Below is a small trained network, with its code and all its weights. Each question gives an input and a class and asks what happens when units are switched off, that is, made to give their printed mean instead of their output.

import numpy as np


def w(rows, s, z=0):
    codes = np.array(rows[::2]) - 128.0
    scale = np.full(codes.shape[1], s)
    scale[-1] = z or s
    return codes * scale


def f(y):
    return np.maximum(y, 0)


def log_softmax(a):
    a = a - a.max(-1, keepdims=True)
    return a - np.log(np.exp(a).sum(-1, keepdims=True))


def net(x, mask):
    res = np.array(x, float).reshape(1, 3) / 4 @ E
    y = f(res @ A[0][:, :-1].T + A[0][:, -1])
    res = res + np.where(mask, y, B[0][:, -1]) @ B[0][:, :-1]
    return log_softmax(res[-1] @ U[:, :-1].T + U[:, -1])


A, B = {}, {}
E = w([
[160,114,147,170,149,84,103,55,206,88,247],'x0',
[178,64,46,116,165,170,171,28,200,192,67],'x1',
[193,24,81,98,128,105,78,224,50,118,156],'x2',
],0.013)
A[0] = w([
[47,141,183,149,97,106,114,167,74,74,152,98],'n1',
[110,130,82,196,156,146,154,143,107,115,152,104],'n2',
[169,40,96,90,210,154,174,41,144,168,77,89],'n3',
[234,6,95,138,108,101,58,167,83,112,109,112],'n4',
[194,74,111,106,220,105,168,159,74,128,175,159],'n5',
[73,197,181,198,132,174,185,107,184,173,102,96],'n6',
[182,126,128,186,196,95,138,104,171,99,254,98],'n7',
[118,155,124,54,93,165,187,197,90,182,7,108],'n8',
[112,132,113,91,136,130,146,182,112,145,52,131],'n9',
[153,82,163,187,158,80,79,91,192,112,196,149],'n10',
[194,110,148,160,169,93,132,78,174,135,234,85],'n11',
[204,78,56,94,203,159,175,92,218,203,75,108],'n12',
[210,128,136,131,165,80,111,100,171,52,187,77],'n13',
[172,142,138,138,124,161,78,91,119,116,155,95],'n14',
[62,195,166,123,126,187,140,65,146,149,118,151],'n15',
[132,48,55,126,124,114,119,185,95,141,184,85],'n16',
[158,158,150,117,140,127,146,136,106,133,147,252],'n17',
[87,108,142,77,112,142,166,157,99,138,62,80],'n18',
[200,38,105,49,116,69,70,171,70,66,153,118],'n19',
[153,73,120,147,135,137,49,156,101,200,146,74],'n20',
[90,227,213,159,107,118,139,89,112,145,121,98],'n21',
[74,168,98,84,98,163,150,155,60,217,77,92],'n22',
[126,36,115,73,115,83,96,76,158,142,89,86],'n23',
[213,80,63,138,150,147,162,81,173,209,84,113],'n24',
[55,216,127,170,136,178,190,37,167,137,123,99],'n25',
[95,214,207,162,45,31,73,214,54,32,172,96],'n26',
[152,112,115,80,137,125,109,145,105,201,178,113],'n27',
],0.0096,0.02)
B[0] = w([
[97,184,102,132,136,89,74,114,71,203,170,181],'n1',
[161,133,148,150,115,86,131,141,116,136,135,128],'n2',
[90,177,128,127,137,58,48,162,62,169,179,223],'n3',
[195,126,123,103,200,71,171,88,151,53,85,216],'n4',
[136,116,124,90,171,154,168,94,152,100,96,197],'n5',
[197,120,114,137,185,37,150,88,148,81,74,202],'n6',
[126,55,145,207,97,155,77,154,107,131,92,190],'n7',
[164,58,159,186,41,182,67,173,152,114,97,225],'n8',
[141,101,144,142,87,153,103,141,175,157,83,188],'n9',
[96,49,134,159,74,184,119,175,183,173,90,205],'n10',
[156,111,132,188,52,159,92,186,110,108,77,182],'n11',
[80,182,114,117,161,118,59,133,87,173,207,251],'n12',
[186,113,133,222,53,129,87,152,119,116,84,165],'n13',
[141,149,93,143,106,133,117,115,119,113,110,136],'n14',
[177,107,117,96,180,118,171,93,149,131,56,216],'n15',
[205,128,120,137,153,73,159,54,149,93,122,175],'n16',
[10,107,196,1,164,254,215,194,188,219,120,242],'n17',
[145,124,104,218,92,134,98,108,129,109,103,163],'n18',
[173,85,107,99,185,71,152,63,145,91,119,215],'n19',
[184,146,84,143,148,88,117,120,122,72,112,153],'n20',
[162,143,117,108,180,29,127,91,125,86,99,185],'n21',
[171,76,139,219,72,157,46,133,154,127,105,190],'n22',
[101,172,104,139,130,101,87,102,126,130,129,160],'n23',
[63,195,127,81,113,86,78,156,83,196,179,232],'n24',
[196,105,88,99,183,76,170,70,110,59,103,224],'n25',
[79,179,91,118,145,71,34,131,44,208,194,235],'n26',
[126,149,147,156,155,109,174,108,145,119,114,153],'n27',
],0.0097,0.021)
U = w([
[95,193,103,129,133,84,70,123,95,167,198,107],'0',
[174,121,101,119,184,74,155,87,145,63,90,98],'1',
[142,76,116,215,11,153,88,140,145,122,87,121],'2',
[42,103,148,10,161,223,196,157,187,177,123,253],'3',
[148,139,150,121,88,164,134,131,165,107,172,107],'4',
[102,144,133,111,94,158,147,141,157,74,153,98],'5',
[127,154,115,134,87,152,156,127,122,112,160,99],'6',
],0.012)

Each question gives the input, the list of numbers given to net, and the class t.
The units are the neurons (one row each of A and B). Each row of codes is followed by its name. A weight is (code - 128) times the scale printed after its matrix; where a second scale follows, it is the last column's (A, B and U).
mask holds one flag per neuron, in row order. A switched-off neuron (its flag False) gives its mean, the last column of its row in B, instead of its output. The means were averaged over made-up inputs and are rounded, as every weight is.
A unit's drop is (log p(t) with every unit on - log p(t) with that unit switched off) / (log p(t) with every unit on - log p(t) with every unit switched off).
most important unit: the unit with the biggest drop
top k neurons: the k neurons with the biggest drops, biggest first
drop of u: that unit's drop, to one decimal
input [3,-3,-4], class 1: most important unit	n21
input [-3,4,4], class 0: top 2 neurons	n25, n24
input [-6,-5,3], class 2: top 4 neurons	n8, n12, n22, n24
input [-2,-4,5], class 1: top 4 neurons	n19, n12, n4, n24
input [6,6,6], class 0: top 3 neurons	n24, n12, n3
input [-7,-6,-7], class 1: top 3 neurons	n21, n6, n15
input [-4,4,-4], class 0: top 2 neurons	n4, n12
input [3,-1,3], class 3: top 2 neurons	n25, n6
input [-7,-5,-6], class 2: top 3 neurons	n8, n22, n4
input [2,-3,3], class 3: top 2 neurons	n3, n12
input [-3,7,6], class 0: top 3 neurons	n24, n12, n3
input [5,-4,2], class 2: top 2 neurons	n12, n10
input [-2,-3,1], class 3: drop of n24	0.1
input [5,-2,-4], class 2: most important unit	n10
input [-4,8,7], class 0: drop of n12	1.3
input [-2,3,-3], class 3: drop of n26	0.9
input [4,6,-1], class 0: drop of n18	0.0
